Rows and roughly how far along a hidden order each lies, from 0 to 12:
[-12, 1, 7, 29, -3, -19, 28, -13, -11, -17, 13, -23, -13, 9, 38, -4, -2] | 8
[4, 12, -11, 26, 32, -65, 4, 2, -9, 9, -43, -31, 2, 13, 15, -11, -18] | 12
[-3, 63, -23, 50, 36, 10, -36, -43, -71, -19, -25, 12, 65, -8, -14, 73, -57] | 4
[-9, -4, 3, 29, -2, 2, 24, -4, -11, -10, 6, -20, -13, 12, 37, -18, 8] | 8
[-7, -12, 24, -22, -12, -31, 13, 1, 33, -10, 31, -10, -15, -20, -4, 6, 16] | 0
[6, 11, -6, -15, 7, 14, -27, -8, -10, 2, 2, 21, 27, -13, -38, 32, -12] | 4
[-12, 3, 11, 35, 16, -86, 40, -7, 3, -14, -8, -50, -21, 10, 48, -16, -9] | 8
[2, 10, -15, 26, 18, -18, -2, 4, -20, 9, -32, -14, 3, 17, 17, -15, -16] | 12
[3, 24, 1, 3, 39, -127, -9, -14, 9, -1, -46, -32, 15, -10, -13, 28, -43] | 4
[9, 9, -26, 23, 14, 36, -16, 10, -32, 13, -32, 7, 11, 19, 6, -16, -7] | 12
[-10, -8, 8, 25, -1, -17, 26, 1, -2, -6, 6, -28, -23, 13, 43, -27, 2] | 8
[-15, 1, 1, 38, 1, -6, 25, -13, -18, -16, 8, -30, -10, 9, 40, -9, -6] | 8
[3, 20, 0, -6, 23, -70, -17, -12, -2, -1, -21, -8, 20, -13, -21, 32, -29] | 4
[-9, 7, 12, 2, -2, -9, 5, -18, -12, -18, 25, -2, 8, -16, -1, 30, -5] | 0
[1, 15, -19, 39, 17, 12, -3, -5, -15, 3, -30, -11, 11, 15, 21, -4, -17] | 12
[-7, -1, 20, -18, 1, -55, 12, -11, 22, -14, 14, -14, -5, -17, -8, 21, -5] | 0
[6, 17, -12, -6, 14, -23, -27, -7, -9, 4, -17, 6, 23, -9, -25, 25, -25] | 4
[5, 14, -24, 25, 14, 18, -9, 2, -27, 8, -28, 1, 13, 17, 8, -8, -13] | 12
[-6, -7, 2, 19, -2, 16, 16, 0, -9, -5, 9, -13, -11, 9, 25, -15, 7] | 8
[-5, -7, 24, -26, -4, -78, 16, -3, 39, -9, 15, -17, -14, -19, -3, 15, 2] | 0
[-11, 7, 3, 36, -1, 12, 20, -13, -23, -16, 8, -24, -3, 10, 33, -4, -4] | 8
[2, 9, 3, -10, 19, -74, -2, -4, 15, 5, -22, -13, 8, -9, -22, 19, -21] | 4
[5, 18, -7, 2, 24, -52, -14, -5, -4, 5, -28, -11, 15, -1, -12, 14, -25] | 4
[-14, 26, 6, 54, 47, -127, 36, -24, -7, -18, -37, -81, -10, 9, 50, 6, -46] | 8
[6, 18, -4, -13, 16, -36, -22, -7, 2, 3, -15, 4, 21, -13, -31, 30, -20] | 4
[4, 9, -16, 20, 14, -7, -4, 1, -17, 11, -27, -6, 5, 13, 10, -12, -15] | 12

[27, -4, 24, -14, 1, -12, -14, -6, 34, -24, 2, 21, -15, 10, -62, 3, 18, -40, -51, -3, 20] | 0
[-22, 3, -20, -4, 1, 13, 7, -12, -1, 14, -7, -20, 10, -1, 23, 10, 2, 13, 13, 12, 4] | 0
[27, -3, 14, 4, 0, -37, -2, 8, 11, -30, 12, -7, -34, 5, -40, -12, -3, -71, -34, 15, 6] | 0
[19, 0, 13, -12, 0, 7, 2, 29, 28, -4, 3, 22, -67, 26, 12, -12, 2, 32, -20, -9, -71] | 0
[-13, 11, -51, -5, 7, 12, 22, -17, 1, -7, -11, -22, 15, 54, -12, 4, 8, 52, -11, 27, 3] | 0
[-20, -2, 25, 6, 32, -4, 3, 20, -2, -12, 40, -52, -40, 11, 78, -31, 23, -8, -40, -12, 67] | 0
[14, 43, 33, 2, -6, -3, 4, 31, -1, -19, 21, -2, 26, -41, 35, -11, 9, -58, 29, 36, -10] | 0
[16, -13, -13, 16, 3, 5, -23, -38, 36, 1, -7, 14, 44, 5, -8, -6, 14, -6, -7, -19, 19] | 0
[-13, 3, -11, 0, 1, 8, 6, -6, -6, 8, -4, -9, 1, 1, 25, 5, 5, 8, 10, 8, -9] | 0
[15, -2, 4, -16, 1, -9, -10, -9, 19, -13, 1, 12, -11, 7, -33, 5, 19, -28, -29, 0, 13] | 0
[-2, 22, -15, -45, 17, 55, -33, -51, 20, -13, 0, 10, 27, 9, -88, 5, 35, -26, -40, -34, 15] | 0
[30, -5, 95, -11, 19, -9, 17, -1, 1, -11, -18, 111, 28, -71, -38, 0, 55, -34, -6, 43, -30] | 0
[48, 3, -26, -92, 4, 16, -39, -41, 15, -19, -13, -30, 3, 20, -62, -22, 21, -31, -17, -9, 7] | 0
[-18, 6, 4, -2, 17, -5, -21, -12, 6, -4, 5, 4, 19, -7, -36, 0, 10, -12, -9, -2, 17] | 0
[-8, 0, 9, -30, -6, -8, -9, -4, 19, -16, 1, 13, -38, 17, -31, 2, 17, -30, -19, 4, -44] | 0
[8, -20, 9, 33, -26, -21, 6, 1, 27, 0, 5, 11, -16, 34, -23, 12, -2, -114, -26, -39, 8] | 12
[41, -17, 12, -7, 7, -11, 35, -3, 13, 5, -7, 33, -14, 2, -50, -1, 39, -26, -3, -2, -32] | 0
[6, 8, 57, -9, -3, -29, -2, 47, 9, -7, 27, 8, -21, -2, -11, 23, 30, -21, -28, -21, -20] | 0
[4, -1, 7, -14, 2, -4, -9, -14, 17, -9, -3, 8, -11, 8, -39, 7, 18, -22, -27, -1, 19] | 0
[15, -5, 4, 1, 15, -42, -26, 3, 18, -17, 1, 13, -4, 2, -34, 2, 17, -28, -8, 4, 2] | 0
[-14, 0, 4, -23, 3, 4, 2, -5, -6, 11, -23, -32, 35, -1, 29, 16, 17, 15, -17, 7, -12] | 0
[30, -6, 12, 51, 21, -78, -34, 67, 11, -36, 3, 10, -27, 1, -57, 49, 12, -31, 52, 54, 59] | 0
[-7, -17, -2, 86, 2, 3, -4, -12, -36, 13, 11, -4, -5, 0, -8, 7, -16, -21, -9, 78, -5] | 0
[14, 7, 10, -8, -13, -41, -2, 0, 1, -15, -1, 37, -15, -5, -17, 16, 6, -29, -31, -27, -5] | 0
